Below is a small trained network, with its code and all its weights. Each question gives an input and a target symbol and asks what happens when units are switched off, that is, made to give their printed mean instead of their output.

import numpy as np


def w(rows, s, z=0):
    codes = np.array(rows[::2]) - 128.0
    scale = np.full(codes.shape[1], s)
    scale[-1] = z or s
    return codes * scale


def f(y):
    return y / 2 * (1 + np.tanh(0.7978845608 * (y + 0.044715 * y**3)))


def softmax(a):
    e = np.exp(a - a.max(-1, keepdims=True))
    return e / e.sum(-1, keepdims=True)


def log_softmax(a):
    a = a - a.max(-1, keepdims=True)
    return a - np.log(np.exp(a).sum(-1, keepdims=True))


def net(x, mask):
    ids = ['ΛΠΨδεζητφ'.index(c) for c in x.split()]
    T = len(ids)
    res = E[ids] + P[:T]
    u = 0
    for l in range(2):
        r = res
        for j in range(3):
            rows = slice(2 * j, 2 * j + 2)
            q, k, v = (r @ M[l][rows].T for M in (Q, K, V))
            z = softmax(np.where(np.tri(T) > 0, q @ k.T / 2**0.5, -1e9)) @ v
            o = O[l][rows]
            res = res + np.where(mask[u + j], z, o[:, -1]) @ o[:, :-1]
        u += 3
        y = f(res @ A[l][:, :-1].T + A[l][:, -1])
        res = res + np.where(mask[u : u + 12], y, B[l][:, -1]) @ B[l][:, :-1]
        u += 12
    return log_softmax(res[-1] @ U[:, :-1].T + U[:, -1])


Q, K, V, O, A, B = {}, {}, {}, {}, {}, {}
E = w([
[137,149,180,68,171,169],'Λ',
[47,203,109,146,133,56],'Π',
[118,88,67,96,168,127],'Ψ',
[84,194,150,76,183,229],'δ',
[29,225,118,150,191,160],'ε',
[95,89,252,119,92,90],'ζ',
[17,37,80,164,132,109],'η',
[178,212,116,195,74,213],'τ',
[20,101,107,169,76,216],'φ',
],0.015)
P = w([
[254,87,136,242,201,101],'0',
[188,111,122,190,143,114],'1',
[145,114,110,129,119,135],'2',
[87,137,122,84,86,139],'3',
[54,127,118,72,86,136],'4',
[32,114,132,64,96,117],'5',
],0.0046)
Q[0] = w([
[65,132,68,164,121,121],'0.h1',
[107,175,132,113,170,83],'0.h1',
[118,136,112,135,107,157],'0.h2',
[248,131,94,186,76,124],'0.h2',
[174,111,184,167,87,105],'0.h3',
[116,121,133,128,88,146],'0.h3',
],0.015)
K[0] = w([
[106,80,136,114,77,141],'0.h1',
[143,133,146,58,155,110],'0.h1',
[116,163,125,138,100,182],'0.h2',
[254,151,144,163,125,110],'0.h2',
[185,106,69,144,174,92],'0.h3',
[138,164,89,99,126,120],'0.h3',
],0.013)
V[0] = w([
[222,166,77,132,161,120],'0.h1',
[184,154,188,98,192,116],'0.h1',
[120,107,146,202,147,79],'0.h2',
[121,214,148,93,254,113],'0.h2',
[129,70,76,140,204,148],'0.h3',
[56,177,86,76,138,166],'0.h3',
],0.0072)
O[0] = w([
[119,80,73,133,147,47,5],'0.h1',
[135,134,227,163,155,94,42],'0.h1',
[2,128,110,18,131,92,187],'0.h2',
[209,107,155,138,207,22,142],'0.h2',
[79,164,105,164,64,119,112],'0.h3',
[111,228,43,190,225,149,232],'0.h3',
],0.0053,0.003)
A[0] = w([
[185,191,60,166,169,147,141],'0.n1',
[222,142,142,13,213,196,119],'0.n2',
[120,117,159,161,142,162,115],'0.n3',
[158,58,114,69,121,43,237],'0.n4',
[100,143,174,84,37,195,144],'0.n5',
[111,144,121,120,119,105,74],'0.n6',
[178,189,137,26,176,129,123],'0.n7',
[69,254,145,121,179,125,59],'0.n8',
[75,150,19,225,144,134,158],'0.n9',
[93,162,133,112,158,66,118],'0.n10',
[125,209,77,96,105,77,128],'0.n11',
[72,5,92,53,148,90,255],'0.n12',
],0.0066,0.003)
B[0] = w([
[122,210,105,158,159,134,179],'0.n1',
[127,137,187,108,191,161,148],'0.n2',
[158,149,107,124,121,142,133],'0.n3',
[204,212,142,71,175,83,142],'0.n4',
[99,250,171,172,174,181,182],'0.n5',
[121,107,119,158,126,91,128],'0.n6',
[102,89,159,123,181,158,148],'0.n7',
[150,76,141,234,143,118,226],'0.n8',
[129,172,112,174,134,144,254],'0.n9',
[82,145,186,188,130,89,169],'0.n10',
[101,145,190,242,92,117,170],'0.n11',
[129,240,2,19,108,79,189],'0.n12',
],0.0053,0.0072)
Q[1] = w([
[141,126,62,83,196,152],'1.h1',
[215,1,98,154,125,147],'1.h1',
[67,194,75,187,141,167],'1.h2',
[135,154,215,143,136,185],'1.h2',
[145,33,101,140,77,107],'1.h3',
[53,159,105,153,148,130],'1.h3',
],0.0066)
K[1] = w([
[58,189,176,198,74,108],'1.h1',
[194,135,183,171,105,23],'1.h1',
[192,227,70,88,90,235],'1.h2',
[122,183,112,171,2,74],'1.h2',
[133,15,237,28,179,18],'1.h3',
[106,136,135,148,192,214],'1.h3',
],0.0053)
V[1] = w([
[143,121,141,51,200,138],'1.h1',
[79,164,202,163,84,178],'1.h1',
[228,184,91,66,127,163],'1.h2',
[215,195,160,170,71,149],'1.h2',
[89,120,163,149,112,35],'1.h3',
[72,3,129,86,231,139],'1.h3',
],0.0061)
O[1] = w([
[114,35,113,116,185,152,88],'1.h1',
[179,73,161,254,79,133,198],'1.h1',
[158,189,105,49,185,134,140],'1.h2',
[184,92,112,109,133,58,190],'1.h2',
[20,85,145,116,126,36,81],'1.h3',
[54,114,111,151,141,178,2],'1.h3',
],0.0061,0.008)
A[1] = w([
[148,175,192,166,206,181,178],'1.n1',
[209,145,185,62,211,216,157],'1.n2',
[210,96,83,126,78,140,253],'1.n3',
[99,22,134,93,159,35,173],'1.n4',
[131,157,76,151,57,88,109],'1.n5',
[101,182,113,80,186,63,77],'1.n6',
[141,128,116,55,83,192,185],'1.n7',
[26,156,109,208,6,57,27],'1.n8',
[153,235,176,179,253,216,162],'1.n9',
[182,135,202,155,99,63,220],'1.n10',
[54,85,171,49,204,34,183],'1.n11',
[128,118,94,33,165,203,128],'1.n12',
],0.0053,0.0036)
B[1] = w([
[78,71,80,108,66,20,202],'1.n1',
[66,16,142,100,122,155,167],'1.n2',
[156,202,151,16,112,171,164],'1.n3',
[139,103,226,119,134,176,140],'1.n4',
[134,231,183,149,191,166,163],'1.n5',
[156,211,164,144,171,95,149],'1.n6',
[171,124,150,102,58,143,146],'1.n7',
[135,146,156,121,190,234,190],'1.n8',
[129,2,36,152,87,89,250],'1.n9',
[254,143,224,115,91,115,186],'1.n10',
[136,137,237,58,166,212,161],'1.n11',
[145,89,112,109,42,97,138],'1.n12',
],0.0046,0.011)
U = w([
[108,42,129,125,156,161,147],'Λ',
[85,190,228,157,126,116,120],'Π',
[93,193,71,69,234,180,95],'Ψ',
[98,67,61,184,150,74,77],'δ',
[100,169,143,217,202,86,110],'ε',
[62,76,203,85,45,94,252],'ζ',
[2,161,92,132,46,149,130],'η',
[186,150,75,79,93,32,207],'τ',
[170,135,129,178,76,199,59],'φ',
],0.0054,0.0027)

Each question gives the input, a string of symbols that net reads in full, and the target symbol t.
The units are the heads (2 rows each of Q, K, V and O) and the neurons (one row each of A and B). Each row of codes is followed by its name. A weight is (code - 128) times the scale printed after its matrix; where a second scale follows, it is the last column's (O, A, B and U).
mask holds one flag per unit, layer by layer, with each layer's heads first. A switched-off unit (its flag False) gives its mean, the last column of its rows in O or B, instead of its output. The means were averaged over made-up inputs and are rounded, as every weight is.
A unit's drop is (log p(t) with every unit on - log p(t) with that unit switched off) / (log p(t) with every unit on - log p(t) with every unit switched off).
The circuit of an input: a set's keep is (log p(t) with only the set's units on - log p(t) with every unit switched off) / (log p(t) with every unit on - log p(t) with every unit switched off). Starting from the 12 units with the biggest drops (on a tie, the unit counted first), units are removed one at a time, each time the one whose removal leaves the highest keep (on an exact tie, the one counted first), for as long as the keep stays at least 0.8.
circuit, biggest first: the units of the circuit, biggest drop first
most important unit: the unit with the biggest drop
top k neurons: the k neurons with the biggest drops, biggest first
top k neurons in layer l: the k neurons of layer l with the biggest drops, biggest first
heads that matter: for each layer, one digit per head in row order, 1 if its drop is at least 0.15 and else 0, layers parted by /
drop of u: that unit's drop, to one decimal
input τ τ φ, target φ: circuit, biggest first -> [0.h2, 1.h1, 1.h3, 0.n5]
input ζ Ψ Λ Ψ Ψ, target Ψ: circuit, biggest first -> [0.n12, 1.h1, 1.h2]
input Π τ τ τ Ψ Ψ, target τ: circuit, biggest first -> [0.n12, 1.h3, 1.n8]
input Λ τ τ ε τ ζ, target τ: circuit, biggest first -> [0.n4, 0.h2, 1.h3]
input ζ ε Π τ, target τ: most important unit -> 1.h2
input Π Ψ ε Π ε, target δ: top 2 neurons -> [1.n9, 1.n1]
input ζ τ η, target τ: circuit, biggest first -> [0.n12, 1.h2]
input Π Ψ η Π δ, target δ: top 3 neurons -> [1.n9, 1.n1, 0.n8]
input Ψ τ η, target Ψ: heads that matter -> 000 / 000
input ε Π τ η φ, target φ: heads that matter -> 110 / 101
input Π ζ Ψ, target Ψ: heads that matter -> 010 / 101
input Λ τ Π τ Ψ, target τ: top 2 neurons in layer 1 -> [1.n8, 1.n12]
input Π δ Ψ ε τ, target τ: heads that matter -> 010 / 011
input ζ Π δ Λ, target Λ: most important unit -> 0.h3
input ζ τ Λ, target ζ: heads that matter -> 001 / 000
input τ Ψ Π ε Π, target ε: top 2 neurons in layer 1 -> [1.n6, 1.n3]
input Λ ζ Π Π, target Π: top 2 neurons in layer 1 -> [1.n9, 1.n11]
input Π Π Ψ Π, target Ψ: top 2 neurons -> [0.n12, 1.n11]
input Λ η τ τ η, target τ: drop of 1.h3 -> 0.4
input τ φ Π, target φ: drop of 0.h2 -> 0.5
input Π Π Π, target Π: drop of 1.h3 -> 0.4
